Below is a small trained network, with its code and all its weights. Each question gives an input and a class and asks what happens when units are switched off, that is, made to give their printed mean instead of their output.

import numpy as np


def w(rows, s, z=0):
    codes = np.array(rows[::2]) - 128.0
    scale = np.full(codes.shape[1], s)
    scale[-1] = z or s
    return codes * scale


def f(y):
    return np.maximum(y, 0)


def log_softmax(a):
    a = a - a.max(-1, keepdims=True)
    return a - np.log(np.exp(a).sum(-1, keepdims=True))


def net(x, mask):
    res = np.array(x, float).reshape(1, 7) / 4 @ E
    y = f(res @ A[0][:, :-1].T + A[0][:, -1])
    res = res + np.where(mask, y, B[0][:, -1]) @ B[0][:, :-1]
    return log_softmax(res[-1] @ U[:, :-1].T + U[:, -1])


A, B = {}, {}
E = w([
[125,125,130,127],'x0',
[255,92,171,188],'x1',
[101,38,80,217],'x2',
[125,120,135,126],'x3',
[130,129,121,129],'x4',
[126,126,137,126],'x5',
[97,207,187,239],'x6',
],0.0087)
A[0] = w([
[128,106,110,186,130],'N1',
[254,81,174,137,109],'N2',
[131,41,145,194,110],'N3',
[82,183,71,101,78],'N4',
[84,190,164,190,90],'N5',
[143,149,195,187,152],'N6',
[158,66,83,46,30],'N7',
[131,186,192,88,219],'N8',
[125,178,188,193,63],'N9',
[241,170,75,189,87],'N10',
[3,57,44,184,98],'N11',
[126,140,193,172,147],'N12',
[175,66,170,154,147],'N13',
[63,169,68,111,74],'N14',
[229,135,141,140,60],'N15',
[180,123,140,156,113],'N16',
[202,176,177,57,112],'N17',
[115,147,160,158,30],'N18',
[49,149,99,106,96],'N19',
[46,207,144,194,102],'N20',
[121,190,116,189,24],'N21',
[133,199,170,89,81],'N22',
[131,151,145,168,58],'N23',
[202,99,178,138,49],'N24',
[132,211,157,59,23],'N25',
[31,119,85,99,106],'N26',
[158,82,86,74,2],'N27',
],0.0095,0.0057)
B[0] = w([
[205,165,104,158,186],'N1',
[2,184,196,147,247],'N2',
[228,205,71,166,217],'N3',
[65,172,191,174,185],'N4',
[89,65,82,36,208],'N5',
[138,37,97,74,215],'N6',
[28,77,41,44,207],'N7',
[223,128,114,175,254],'N8',
[71,56,89,84,197],'N9',
[78,186,177,119,203],'N10',
[230,189,102,181,252],'N11',
[106,59,62,62,197],'N12',
[95,147,162,137,215],'N13',
[75,221,193,142,188],'N14',
[57,170,150,156,189],'N15',
[36,203,165,148,178],'N16',
[197,159,52,176,222],'N17',
[102,101,121,29,142],'N18',
[85,197,204,188,196],'N19',
[105,36,81,87,229],'N20',
[79,129,91,82,161],'N21',
[205,161,58,201,193],'N22',
[69,125,89,84,149],'N23',
[34,176,131,157,180],'N24',
[187,186,77,200,193],'N25',
[97,151,210,191,216],'N26',
[46,46,41,69,170],'N27',
],0.0061,0.007)
U = w([
[56,182,253,168,88],'0',
[92,81,18,38,82],'1',
[195,126,144,135,252],'2',
[255,181,54,203,86],'3',
],0.0082,0.012)

Each question gives the input, the list of numbers given to net, and the class t.
The units are the neurons (one row each of A and B). Each row of codes is followed by its name. A weight is (code - 128) times the scale printed after its matrix; where a second scale follows, it is the last column's (A, B and U).
mask holds one flag per neuron, in row order. A switched-off neuron (its flag False) gives its mean, the last column of its row in B, instead of its output. The means were averaged over made-up inputs and are rounded, as every weight is.
A unit's drop is (log p(t) with every unit on - log p(t) with that unit switched off) / (log p(t) with every unit on - log p(t) with every unit switched off).
The circuit of an input: a set's keep is (log p(t) with only the set's units on - log p(t) with every unit switched off) / (log p(t) with every unit on - log p(t) with every unit switched off). Starting from the 12 units with the biggest drops (on a tie, the unit counted first), units are removed one at a time, each time the one whose removal leaves the highest keep (on an exact tie, the one counted first), for as long as the keep stays at least 0.8.
circuit, biggest first: the units of the circuit, biggest drop first
most important unit: the unit with the biggest drop
top k neurons: the k neurons with the biggest drops, biggest first
drop when u is switched off: that unit's drop, to one decimal
input [2,-6,-4,8,2,4,7], class 1: circuit, biggest first : (N20, N5)
input [1,-6,1,8,1,-7,-6], class 0: circuit, biggest first : (N26, N19)
input [-8,-2,6,2,-1,6,-2], class 3: circuit, biggest first : (N11, N3)
input [5,7,4,-2,-3,-5,-8], class 1: top 3 neurons : (N7, N27, N26)
input [5,4,-8,5,-1,-3,3], class 3: top 4 neurons : (N17, N22, N8, N25)
input [0,-3,0,8,4,2,5], class 1: top 2 neurons : (N20, N5)
input [3,1,-8,8,-7,-8,-6], class 3: circuit, biggest first : (N17, N25)
input [3,8,-8,-3,0,-8,5], class 0: top 2 neurons : (N2, N10)
input [2,-5,-7,-7,-3,-8,-6], class 3: most important unit : N25
input [0,-7,-5,1,-7,-5,-7], class 0: top 4 neurons : (N26, N19, N4, N14)
input [4,-5,6,-7,0,2,-4], class 3: top 2 neurons : (N11, N2)
input [0,0,7,-5,5,-5,-4], class 3: top 2 neurons : (N11, N3)
input [3,8,7,-8,2,1,-6], class 0: drop when N2 is switched off : 0.4
input [2,6,2,6,6,-2,-3], class 0: drop when N2 is switched off : 0.2
input [7,2,-8,8,4,-5,-2], class 3: most important unit : N17
input [-1,6,-5,-1,3,6,4], class 0: drop when N2 is switched off : 1.1
